Below is a small trained network, with its code and all its weights. Each question gives an input and a class and asks what happens when units are switched off, that is, made to give their printed mean instead of their output.

import numpy as np


def w(rows, s, z=0):
    codes = np.array(rows[::2]) - 128.0
    scale = np.full(codes.shape[1], s)
    scale[-1] = z or s
    return codes * scale


def norm(h):
    return h / np.sqrt((h * h).mean(-1, keepdims=True) + 1e-5)


def f(y):
    return y / 2 * (1 + np.tanh(0.7978845608 * (y + 0.044715 * y**3)))


def log_softmax(a):
    a = a - a.max(-1, keepdims=True)
    return a - np.log(np.exp(a).sum(-1, keepdims=True))


def net(x, mask):
    res = np.array(x, float).reshape(1, 7) / 4 @ E
    u = 0
    for l in range(3):
        y = f(norm(res) @ A[l][:, :-1].T + A[l][:, -1])
        res = res + np.where(mask[u : u + 5], y, B[l][:, -1]) @ B[l][:, :-1]
        u += 5
    return log_softmax(norm(res)[-1] @ U[:, :-1].T + U[:, -1])


A, B = {}, {}
E = w([
[191,149,131,169,94,77,190,129,95,157,73],'x0',
[97,175,165,229,10,112,22,198,150,56,118],'x1',
[122,146,154,105,73,126,193,111,102,13,172],'x2',
[129,137,125,132,125,138,130,123,135,129,126],'x3',
[129,117,122,125,142,106,114,120,116,114,120],'x4',
[97,201,190,130,107,84,101,55,105,170,146],'x5',
[127,136,117,133,124,131,132,128,125,131,135],'x6',
],0.012)
A[0] = w([
[64,100,135,54,208,193,71,75,170,88,244,1],'0.n0',
[97,157,134,67,138,141,187,83,138,44,174,12],'0.n1',
[68,162,192,110,141,138,121,51,75,172,173,3],'0.n2',
[130,137,140,61,142,140,123,43,119,125,151,111],'0.n3',
[109,133,113,111,198,158,105,121,148,226,102,57],'0.n4',
],0.011,0.0048)
B[0] = w([
[20,179,85,64,101,205,133,178,93,134,75,255],'0.n0',
[234,56,142,143,117,148,70,87,52,126,202,215],'0.n1',
[178,151,89,64,99,63,109,126,249,99,129,198],'0.n2',
[104,147,153,115,178,112,151,101,112,158,132,204],'0.n3',
[166,60,168,134,149,145,88,80,79,129,148,235],'0.n4',
],0.012,0.0074)
A[1] = w([
[207,146,135,157,115,70,250,112,75,173,57,2],'1.n0',
[122,136,118,57,198,129,220,95,101,153,142,38],'1.n1',
[118,107,160,99,137,137,231,66,90,68,144,120],'1.n2',
[169,53,37,116,181,174,204,185,155,93,144,82],'1.n3',
[117,198,157,96,140,70,151,50,124,172,168,2],'1.n4',
],0.018,0.0045)
B[1] = w([
[21,134,94,82,151,203,105,135,119,122,153,237],'1.n0',
[89,133,129,253,124,107,153,175,184,119,119,250],'1.n1',
[212,102,113,131,125,150,158,111,102,91,187,233],'1.n2',
[147,178,180,36,99,68,136,108,142,142,54,236],'1.n3',
[157,162,146,43,107,100,137,131,134,127,73,203],'1.n4',
],0.018,0.012)
A[2] = w([
[122,121,143,109,106,116,140,113,97,99,137,119],'2.n0',
[95,113,98,87,176,172,128,131,140,134,162,15],'2.n1',
[99,172,135,112,144,103,129,33,138,169,183,74],'2.n2',
[148,104,92,118,191,138,107,116,138,254,99,119],'2.n3',
[148,118,102,127,210,125,232,99,159,188,134,4],'2.n4',
],0.024,0.0012)
B[2] = w([
[143,97,95,180,207,123,152,107,152,221,133,213],'2.n0',
[77,129,120,147,156,139,113,123,116,123,146,248],'2.n1',
[158,70,135,112,161,129,180,176,119,147,39,186],'2.n2',
[204,111,92,115,117,162,207,98,85,96,206,254],'2.n3',
[94,129,153,197,72,98,2,162,143,121,107,252],'2.n4',
],0.016,0.0092)
U = w([
[102,130,132,246,111,95,40,168,139,106,141,254],'0',
[25,133,58,59,198,211,95,142,88,132,154,34],'1',
[188,150,134,23,152,63,119,117,146,151,68,79],'2',
[234,79,103,145,162,151,135,83,51,104,233,121],'3',
],0.011,0.00081)

Each question gives the input, the list of numbers given to net, and the class t.
The units are the neurons (one row each of A and B). Each row of codes is followed by its name. A weight is (code - 128) times the scale printed after its matrix; where a second scale follows, it is the last column's (A, B and U).
mask holds one flag per neuron, layer by layer. A switched-off neuron (its flag False) gives its mean, the last column of its row in B, instead of its output. The means were averaged over made-up inputs and are rounded, as every weight is.
A unit's drop is (log p(t) with every unit on - log p(t) with that unit switched off) / (log p(t) with every unit on - log p(t) with every unit switched off).
The circuit of an input: a set's keep is (log p(t) with only the set's units on - log p(t) with every unit switched off) / (log p(t) with every unit on - log p(t) with every unit switched off). Starting from the 12 units with the biggest drops (on a tie, the unit counted first), units are removed one at a time, each time the one whose removal leaves the highest keep (on an exact tie, the one counted first), for as long as the keep stays at least 0.8.
circuit, biggest first: the units of the circuit, biggest drop first
most important unit: the unit with the biggest drop
top k neurons: the k neurons with the biggest drops, biggest first
k most important neurons of layer l: the k neurons of layer l with the biggest drops, biggest first
drop of u: that unit's drop, to one decimal
input [4,-5,4,3,4,-5,-6], class 0: circuit, biggest first	2.n4
input [7,-7,-4,1,5,-6,-4], class 0: top 2 neurons	1.n1, 2.n4
input [-4,2,5,-2,5,-3,6], class 3: 2 most important neurons of layer 0	0.n1, 0.n2
input [0,6,-8,-5,4,8,1], class 2: top 4 neurons	1.n1, 2.n4, 0.n1, 2.n2
input [8,-2,-8,-2,-8,3,2], class 1: top 2 neurons	1.n0, 0.n1
input [-6,4,-3,2,-7,5,2], class 1: top 2 neurons	1.n1, 1.n3
input [-1,-6,5,-5,-5,6,8], class 0: 2 most important neurons of layer 0	0.n3, 0.n0
input [-1,-3,-7,0,-1,-5,8], class 3: 2 most important neurons of layer 0	0.n4, 0.n2
input [5,-4,-5,-7,-5,2,-8], class 1: 4 most important neurons of layer 1	1.n0, 1.n3, 1.n2, 1.n1
input [-3,-4,1,-6,8,2,3], class 0: top 3 neurons	1.n1, 0.n3, 1.n0
input [8,-2,-4,5,2,-8,-8], class 1: 2 most important neurons of layer 0	0.n2, 0.n0
input [3,-8,-6,-7,8,-7,-8], class 0: top 2 neurons	2.n4, 1.n1
input [-7,0,-8,5,-8,3,5], class 3: top 3 neurons	2.n3, 1.n0, 0.n4
input [-2,2,7,-8,-6,-7,0], class 2: 2 most important neurons of layer 0	0.n4, 0.n3
input [7,-2,-1,-5,7,6,5], class 1: circuit, biggest first	1.n0
input [3,3,-4,8,-8,4,-2], class 2: 3 most important neurons of layer 2	2.n2, 2.n1, 2.n0
input [1,-3,-1,3,1,-5,-4], class 2: top 2 neurons	1.n3, 0.n3
input [-5,-8,6,1,2,8,-1], class 0: top 3 neurons	1.n1, 2.n4, 1.n3
input [-4,-2,6,-3,-1,-3,2], class 3: top 3 neurons	0.n1, 1.n0, 1.n2
input [2,-2,-4,-3,-4,-1,2], class 3: most important unit	0.n4
input [-6,-8,-7,4,4,-2,-6], class 0: top 4 neurons	1.n1, 2.n4, 0.n1, 1.n0
input [-5,-5,-5,-8,2,-2,7], class 0: 3 most important neurons of layer 1	1.n1, 1.n0, 1.n4
input [-4,-7,4,7,8,-8,-5], class 2: top 2 neurons	1.n3, 0.n1
input [1,-4,-6,7,-4,-1,-1], class 3: top 2 neurons	0.n4, 2.n3
input [-1,4,-6,0,-2,-5,1], class 3: top 2 neurons	1.n1, 2.n3
input [-5,-6,2,0,2,8,2], class 2: top 2 neurons	0.n2, 1.n4
input [-6,-8,7,7,2,-4,-6], class 0: circuit, biggest first	1.n1
input [8,3,5,5,6,-7,-4], class 1: drop of 1.n0	1.8
input [0,-4,6,2,-7,-8,-5], class 2: drop of 1.n3	2.2
